Below are the code and all the weights of a small trained network. Each question names an input and a target symbol and asks about switching units off, where a switched-off unit gives its printed mean instead of its output.

import numpy as np


def w(rows, s, z=0):
    codes = np.array(rows[::2]) - 128.0
    scale = np.full(codes.shape[1], s)
    scale[-1] = z or s
    return codes * scale


def f(y):
    return y / 2 * (1 + np.tanh(0.7978845608 * (y + 0.044715 * y**3)))


def softmax(a):
    e = np.exp(a - a.max(-1, keepdims=True))
    return e / e.sum(-1, keepdims=True)


def log_softmax(a):
    a = a - a.max(-1, keepdims=True)
    return a - np.log(np.exp(a).sum(-1, keepdims=True))


def net(x, mask):
    ids = ['αβγδζηθλμξπστφψω'.index(c) for c in x.split()]
    T = len(ids)
    res = E[ids] + P[:T]
    u = 0
    for l in range(2):
        q, k, v = (res @ M[l].T for M in (Q, K, V))
        z = softmax(np.where(np.tri(T) > 0, q @ k.T / 4**0.5, -1e9)) @ v
        res = res + np.where(mask[u], z, O[l][:, -1]) @ O[l][:, :-1]
        u += 1
        y = f(res @ A[l][:, :-1].T + A[l][:, -1])
        res = res + np.where(mask[u : u + 4], y, B[l][:, -1]) @ B[l][:, :-1]
        u += 4
    return log_softmax(res[-1] @ U[:, :-1].T + U[:, -1])


Q, K, V, O, A, B = {}, {}, {}, {}, {}, {}
E = w([
[168,1,132],'α',
[109,81,135],'β',
[39,101,165],'γ',
[132,126,98],'δ',
[141,159,162],'ζ',
[132,167,146],'η',
[115,104,114],'θ',
[38,73,140],'λ',
[119,153,144],'μ',
[196,75,132],'ξ',
[106,154,131],'π',
[168,159,142],'σ',
[156,57,98],'τ',
[149,60,117],'φ',
[69,198,179],'ψ',
[26,62,155],'ω',
],0.019)
P = w([
[254,99,183],'0',
[81,150,100],'1',
[24,72,197],'2',
[64,120,112],'3',
[111,156,108],'4',
[17,70,217],'5',
[71,119,115],'6',
[123,156,109],'7',
[16,55,233],'8',
],0.015)
Q[0] = w([
[143,131,180],'L0H0',
[110,138,5],'L0H0',
[147,86,112],'L0H0',
[123,164,145],'L0H0',
],0.022)
K[0] = w([
[147,166,187],'L0H0',
[30,118,6],'L0H0',
[168,63,116],'L0H0',
[135,164,127],'L0H0',
],0.015)
V[0] = w([
[72,245,239],'L0H0',
[163,204,67],'L0H0',
[137,174,254],'L0H0',
[46,8,242],'L0H0',
],0.0048)
O[0] = w([
[77,254,171,102],'L0H0',
[237,177,153,49],'L0H0',
[128,175,125,186],'L0H0',
[35,53,84,254],'L0H0',
],0.0069,0.0036)
A[0] = w([
[141,154,8,230],'L0N0',
[160,134,176,254],'L0N1',
[79,121,92,114],'L0N2',
[67,139,142,145],'L0N3',
],0.016,0.0074)
B[0] = w([
[164,130,246,172],'L0N0',
[108,175,42,184],'L0N1',
[167,181,157,211],'L0N2',
[171,94,74,250],'L0N3',
],0.013,0.011)
Q[1] = w([
[166,128,65],'L1H0',
[207,165,97],'L1H0',
[217,125,116],'L1H0',
[249,117,105],'L1H0',
],0.018)
K[1] = w([
[24,124,32],'L1H0',
[20,146,162],'L1H0',
[24,102,226],'L1H0',
[7,99,205],'L1H0',
],0.011)
V[1] = w([
[181,179,82],'L1H0',
[193,36,104],'L1H0',
[106,105,88],'L1H0',
[254,160,77],'L1H0',
],0.0086)
O[1] = w([
[17,144,222,194],'L1H0',
[239,31,151,203],'L1H0',
[129,146,59,141],'L1H0',
[114,102,254,254],'L1H0',
],0.0079,0.0077)
A[1] = w([
[19,9,98,111],'L1N0',
[99,12,13,254],'L1N1',
[46,162,76,223],'L1N2',
[254,211,168,22],'L1N3',
],0.0076,0.0074)
B[1] = w([
[210,218,103,206],'L1N0',
[37,157,83,246],'L1N1',
[250,76,36,180],'L1N2',
[48,218,198,143],'L1N3',
],0.011,0.013)
U = w([
[192,8,76,10],'α',
[56,89,121,204],'β',
[88,149,93,105],'γ',
[128,91,173,225],'δ',
[155,169,141,141],'ζ',
[149,233,136,79],'η',
[34,46,160,197],'θ',
[155,147,66,74],'λ',
[177,166,126,139],'μ',
[205,32,186,22],'ξ',
[166,127,122,197],'π',
[15,175,190,68],'σ',
[183,23,139,149],'τ',
[142,40,132,177],'φ',
[223,122,87,120],'ψ',
[114,120,84,133],'ω',
],0.015,0.013)

Each question gives the input, a string of symbols that net reads in full, and the target symbol t.
The units are the heads (4 rows each of Q, K, V and O) and the neurons (one row each of A and B). Each row of codes is followed by its name. A weight is (code - 128) times the scale printed after its matrix; where a second scale follows, it is the last column's (O, A, B and U).
mask holds one flag per unit, layer by layer, with each layer's heads first. A switched-off unit (its flag False) gives its mean, the last column of its rows in O or B, instead of its output. The means were averaged over made-up inputs and are rounded, as every weight is.
A unit's drop is (log p(t) with every unit on - log p(t) with that unit switched off) / (log p(t) with every unit on - log p(t) with every unit switched off).
The circuit of an input: a set's keep is (log p(t) with only the set's units on - log p(t) with every unit switched off) / (log p(t) with every unit on - log p(t) with every unit switched off). Starting from all 10 units, units are removed one at a time, each time the one whose removal leaves the highest keep (on an exact tie, the one counted first), for as long as the keep stays at least 0.8.
units of the circuit, in order: the units of the circuit, biggest drop first
unit that matters most: the unit with the biggest drop
top k neurons: the k neurons with the biggest drops, biggest first
k most important neurons of layer l: the k neurons of layer l with the biggest drops, biggest first
input ψ δ β ζ σ ψ φ ψ σ, target ψ: unit that matters most	L1N2
input σ δ γ ω β ω, target σ: top 2 neurons	L0N1; L1N0
input α δ η τ η ζ ψ θ ω, target α: units of the circuit, in order	L1H0; L0N3
input δ ψ β ψ α γ τ η μ, target δ: units of the circuit, in order	L1H0; L1N1; L0N1
input γ ω θ ψ, target ψ: units of the circuit, in order	L1N2; L0H0; L1N1; L1H0
input γ α α σ ζ, target ψ: 3 most important neurons of layer 0	L0N2; L0N3; L0N1
input σ β λ μ β η θ α δ, target σ: 2 most important neurons of layer 0	L0N2; L0N1
input σ σ ξ α α λ γ θ, target δ: 3 most important neurons of layer 0	L0N0; L0N2; L0N1
input δ ψ ω, target δ: units of the circuit, in order	L1H0; L1N0
input τ φ α δ λ σ, target τ: units of the circuit, in order	L1H0; L0N2
input η τ ψ ω α σ δ α β, target η: 2 most important neurons of layer 0	L0N3; L0N1
input α η β θ σ η, target α: units of the circuit, in order	L1H0; L0H0; L0N3
input α μ λ τ π ζ, target α: units of the circuit, in order	L1H0; L0H0; L0N3
input σ ω λ λ η τ, target σ: most important neuron of layer 0	L0N3
input ψ θ θ, target ψ: top 4 neurons	L1N2; L0N3; L1N1; L0N1
input τ ψ σ, target τ: top 2 neurons	L0N3; L0N2
input α α τ, target α: units of the circuit, in order	L1H0; L0H0
input τ β τ φ η η θ γ γ, target τ: units of the circuit, in order	L1H0; L0N3
input σ ξ δ δ φ ζ σ δ, target σ: top 3 neurons	L0N0; L1N3; L0N3
input θ α ψ σ α, target α: units of the circuit, in order	L0N3; L1H0; L0H0
input ξ ψ α τ η η π γ σ, target ξ: units of the circuit, in order	L1H0
input δ σ η, target δ: 3 most important neurons of layer 1	L1N1; L1N0; L1N3
input ξ ω π δ δ α δ, target δ: units of the circuit, in order	L0N0; L1N1; L1N2
input α β ξ, target α: 2 most important neurons of layer 0	L0N2; L0N0
